Below are the code and all the weights of a small trained network. Each question names an input and a target symbol and asks about switching units off, where a switched-off unit gives its printed mean instead of its output.

import numpy as np


def w(rows, s, z=0):
    codes = np.array(rows[::2]) - 128.0
    scale = np.full(codes.shape[1], s)
    scale[-1] = z or s
    return codes * scale


def norm(h):
    return h / np.sqrt((h * h).mean(-1, keepdims=True) + 1e-5)


def softmax(a):
    e = np.exp(a - a.max(-1, keepdims=True))
    return e / e.sum(-1, keepdims=True)


def log_softmax(a):
    a = a - a.max(-1, keepdims=True)
    return a - np.log(np.exp(a).sum(-1, keepdims=True))


def net(x, mask):
    ids = ['ΓΛΩαβεθξτφ'.index(c) for c in x.split()]
    T = len(ids)
    res = E[ids] + P[:T]
    u = 0
    for l in range(3):
        r = norm(res)
        for j in range(3):
            rows = slice(2 * j, 2 * j + 2)
            q, k, v = (r @ M[l][rows].T for M in (Q, K, V))
            z = softmax(np.where(np.tri(T) > 0, q @ k.T / 2**0.5, -1e9)) @ v
            o = O[l][rows]
            res = res + np.where(mask[u + j], z, o[:, -1]) @ o[:, :-1]
        u += 3
    return log_softmax(norm(res)[-1] @ U[:, :-1].T + U[:, -1])


Q, K, V, O = {}, {}, {}, {}
E = w([
[126,80,88,130,101,120],'Γ',
[186,109,194,130,84,107],'Λ',
[57,150,139,140,68,204],'Ω',
[140,86,97,142,119,130],'α',
[114,54,118,134,106,2],'β',
[114,120,104,147,95,131],'ε',
[127,106,108,111,104,117],'θ',
[54,153,155,91,145,122],'ξ',
[111,94,89,154,115,110],'τ',
[130,102,110,179,84,115],'φ',
],0.0046)
P = w([
[131,141,76,116,195,106],'0',
[150,121,48,115,1,146],'1',
[116,81,182,174,237,173],'2',
[124,115,78,90,26,155],'3',
[116,96,197,158,214,165],'4',
[112,119,98,82,42,160],'5',
[108,94,200,143,198,158],'6',
[108,124,116,75,56,160],'7',
[115,102,203,135,176,146],'8',
[107,127,112,83,59,152],'9',
[111,109,194,154,208,171],'10',
],0.0038)
Q[0] = w([
[231,133,74,159,121,152],'L0H0',
[61,183,6,3,124,107],'L0H0',
[155,93,137,67,108,68],'L0H1',
[224,249,28,100,196,68],'L0H1',
[119,151,245,193,143,55],'L0H2',
[158,104,116,241,96,51],'L0H2',
],0.0053)
K[0] = w([
[106,104,93,91,164,159],'L0H0',
[102,94,29,73,39,145],'L0H0',
[86,107,157,139,206,83],'L0H1',
[249,117,58,125,115,2],'L0H1',
[57,143,81,105,186,90],'L0H2',
[207,81,112,145,198,122],'L0H2',
],0.0059)
V[0] = w([
[207,207,49,82,64,210],'L0H0',
[14,162,94,130,150,116],'L0H0',
[191,130,127,99,220,98],'L0H1',
[191,85,155,177,197,129],'L0H1',
[157,153,112,132,255,57],'L0H2',
[59,174,77,106,144,182],'L0H2',
],0.0026)
O[0] = w([
[144,166,182,221,47,48,45],'L0H0',
[239,170,166,113,130,184,92],'L0H0',
[145,192,111,214,77,130,101],'L0H1',
[192,130,60,250,162,169,217],'L0H1',
[208,120,192,70,142,255,7],'L0H2',
[136,18,94,229,77,180,108],'L0H2',
],0.0023,0.0012)
Q[1] = w([
[59,97,59,86,24,96],'L1H0',
[35,140,172,127,234,139],'L1H0',
[146,62,122,89,103,146],'L1H1',
[162,170,78,151,97,111],'L1H1',
[230,134,254,113,193,152],'L1H2',
[46,143,69,122,109,163],'L1H2',
],0.0075)
K[1] = w([
[66,89,223,106,107,52],'L1H0',
[73,115,29,148,181,157],'L1H0',
[17,72,143,110,115,147],'L1H1',
[166,155,83,162,21,112],'L1H1',
[225,80,2,200,175,175],'L1H2',
[18,173,202,112,61,165],'L1H2',
],0.0055)
V[1] = w([
[183,85,178,52,182,144],'L1H0',
[238,82,206,71,104,175],'L1H0',
[160,95,232,111,249,162],'L1H1',
[253,158,188,130,145,82],'L1H1',
[86,71,96,117,239,14],'L1H2',
[7,254,125,96,227,126],'L1H2',
],0.003)
O[1] = w([
[174,49,147,132,163,165,124],'L1H0',
[163,94,189,4,168,184,130],'L1H0',
[95,75,78,254,146,152,114],'L1H1',
[102,88,21,133,90,98,47],'L1H1',
[31,167,122,80,199,142,123],'L1H2',
[117,41,16,80,171,136,2],'L1H2',
],0.0038,0.0025)
Q[2] = w([
[103,116,167,111,217,240],'L2H0',
[55,94,174,199,197,182],'L2H0',
[26,134,138,230,215,119],'L2H1',
[198,87,27,2,96,142],'L2H1',
[111,155,77,111,24,145],'L2H2',
[182,188,27,85,4,118],'L2H2',
],0.0081)
K[2] = w([
[133,181,112,160,150,199],'L2H0',
[184,224,3,177,134,168],'L2H0',
[192,173,29,180,183,123],'L2H1',
[67,62,254,142,120,137],'L2H1',
[71,116,154,114,73,147],'L2H2',
[57,92,179,122,84,145],'L2H2',
],0.0094)
V[2] = w([
[79,237,109,182,175,124],'L2H0',
[131,206,164,123,112,255],'L2H0',
[238,155,192,118,160,122],'L2H1',
[117,179,92,159,215,80],'L2H1',
[111,118,100,47,212,227],'L2H2',
[163,131,134,226,126,234],'L2H2',
],0.0064)
O[2] = w([
[145,134,105,154,117,21,122],'L2H0',
[187,104,16,23,106,104,166],'L2H0',
[224,120,254,102,227,113,251],'L2H1',
[91,231,116,89,170,137,131],'L2H1',
[167,103,160,92,22,108,143],'L2H2',
[166,152,98,204,79,181,73],'L2H2',
],0.0061,0.0018)
U = w([
[105,90,101,149,2,195,123],'Γ',
[219,222,148,196,103,167,27],'Λ',
[196,75,207,46,132,187,79],'Ω',
[113,193,82,168,219,108,227],'α',
[214,133,93,145,248,137,76],'β',
[147,35,35,142,143,67,177],'ε',
[50,132,227,196,164,138,161],'θ',
[158,201,169,51,116,16,49],'ξ',
[124,227,117,155,53,100,159],'τ',
[20,131,95,26,142,143,255],'φ',
],0.013,0.0031)

Each question gives the input, a string of symbols that net reads in full, and the target symbol t.
The units are the heads (2 rows each of Q, K, V and O). Each row of codes is followed by its name. A weight is (code - 128) times the scale printed after its matrix; where a second scale follows, it is the last column's (O and U).
mask holds one flag per head, layer by layer. A switched-off head (its flag False) gives its mean, the last column of its rows in O, instead of its output. The means were averaged over made-up inputs and are rounded, as every weight is.
A unit's drop is (log p(t) with every unit on - log p(t) with that unit switched off) / (log p(t) with every unit on - log p(t) with every unit switched off).
The circuit of an input: a set's keep is (log p(t) with only the set's units on - log p(t) with every unit switched off) / (log p(t) with every unit on - log p(t) with every unit switched off). Starting from all 9 units, units are removed one at a time, each time the one whose removal leaves the highest keep (on an exact tie, the one counted first), for as long as the keep stays at least 0.8.
units of the circuit, in order: the units of the circuit, biggest drop first
most important unit: the unit with the biggest drop
which heads matter: for each layer, one digit per head in row order, 1 if its drop is at least 0.15 and else 0, layers parted by /
drop of u: that unit's drop, to one decimal
input φ θ Γ θ θ Λ τ Ω Λ θ Λ, target α: units of the circuit, in order : L2H2, L2H1
input θ θ ξ θ θ Γ φ, target Ω: most important unit : L0H2
input τ θ Λ θ θ θ θ Ω Γ α, target Γ: units of the circuit, in order : L2H1, L1H1
input ξ α Γ θ θ θ β, target Γ: which heads matter : 000 / 000 / 011
input θ θ Γ θ Λ φ θ θ Γ θ β, target Ω: units of the circuit, in order : L0H2, L2H2, L2H0
input θ θ β Ω α φ θ θ θ Ω Ω, target Ω: which heads matter : 101 / 000 / 010
input β Γ Γ Γ φ Λ θ θ θ, target φ: units of the circuit, in order : L2H1, L2H2
input θ θ Ω Ω Λ φ, target Ω: which heads matter : 001 / 100 / 000
input φ ε ξ Γ θ, target α: which heads matter : 000 / 100 / 000
input Λ θ Λ β Λ Ω Γ θ Γ, target θ: units of the circuit, in order : L1H1, L2H0
input β θ τ, target φ: units of the circuit, in order : L2H1, L1H2
input Λ α θ Ω θ τ Ω ε Γ ε, target Γ: which heads matter : 000 / 000 / 010
input β ε Γ, target φ: which heads matter : 000 / 001 / 010
input θ ξ θ θ τ Ω Γ Ω β θ, target θ: units of the circuit, in order : L2H0
input β Γ φ, target φ: units of the circuit, in order : L2H1, L1H2, L2H2
input Ω τ θ ξ Γ θ Ω θ Λ, target ε: units of the circuit, in order : L2H0, L2H1
input Γ Γ Γ Γ α θ Γ Γ, target ε: which heads matter : 001 / 111 / 111
input θ θ Γ, target Ω: which heads matter : 101 / 100 / 001
input β θ θ θ Λ θ Λ, target φ: which heads matter : 000 / 011 / 010
input Ω θ Γ, target ε: units of the circuit, in order : L2H0
input Γ Γ τ α, target β: which heads matter : 101 / 111 / 111
input β θ Γ Γ, target θ: which heads matter : 000 / 000 / 101
input θ θ α θ, target ξ: which heads matter : 101 / 111 / 011
input θ β θ, target Ω: which heads matter : 101 / 100 / 001
input β Γ θ Γ Ω θ θ Ω τ, target φ: which heads matter : 000 / 000 / 010
input ε φ β Ω θ θ ε Ω θ β Γ, target β: which heads matter : 101 / 000 / 111
input Λ Γ ξ θ, target φ: units of the circuit, in order : L1H2
input Ω θ θ θ θ θ Ω Λ β β α, target ε: drop of L2H0 : 0.3
input ξ θ θ θ α ε θ β θ θ, target θ: drop of L2H0 : 0.8
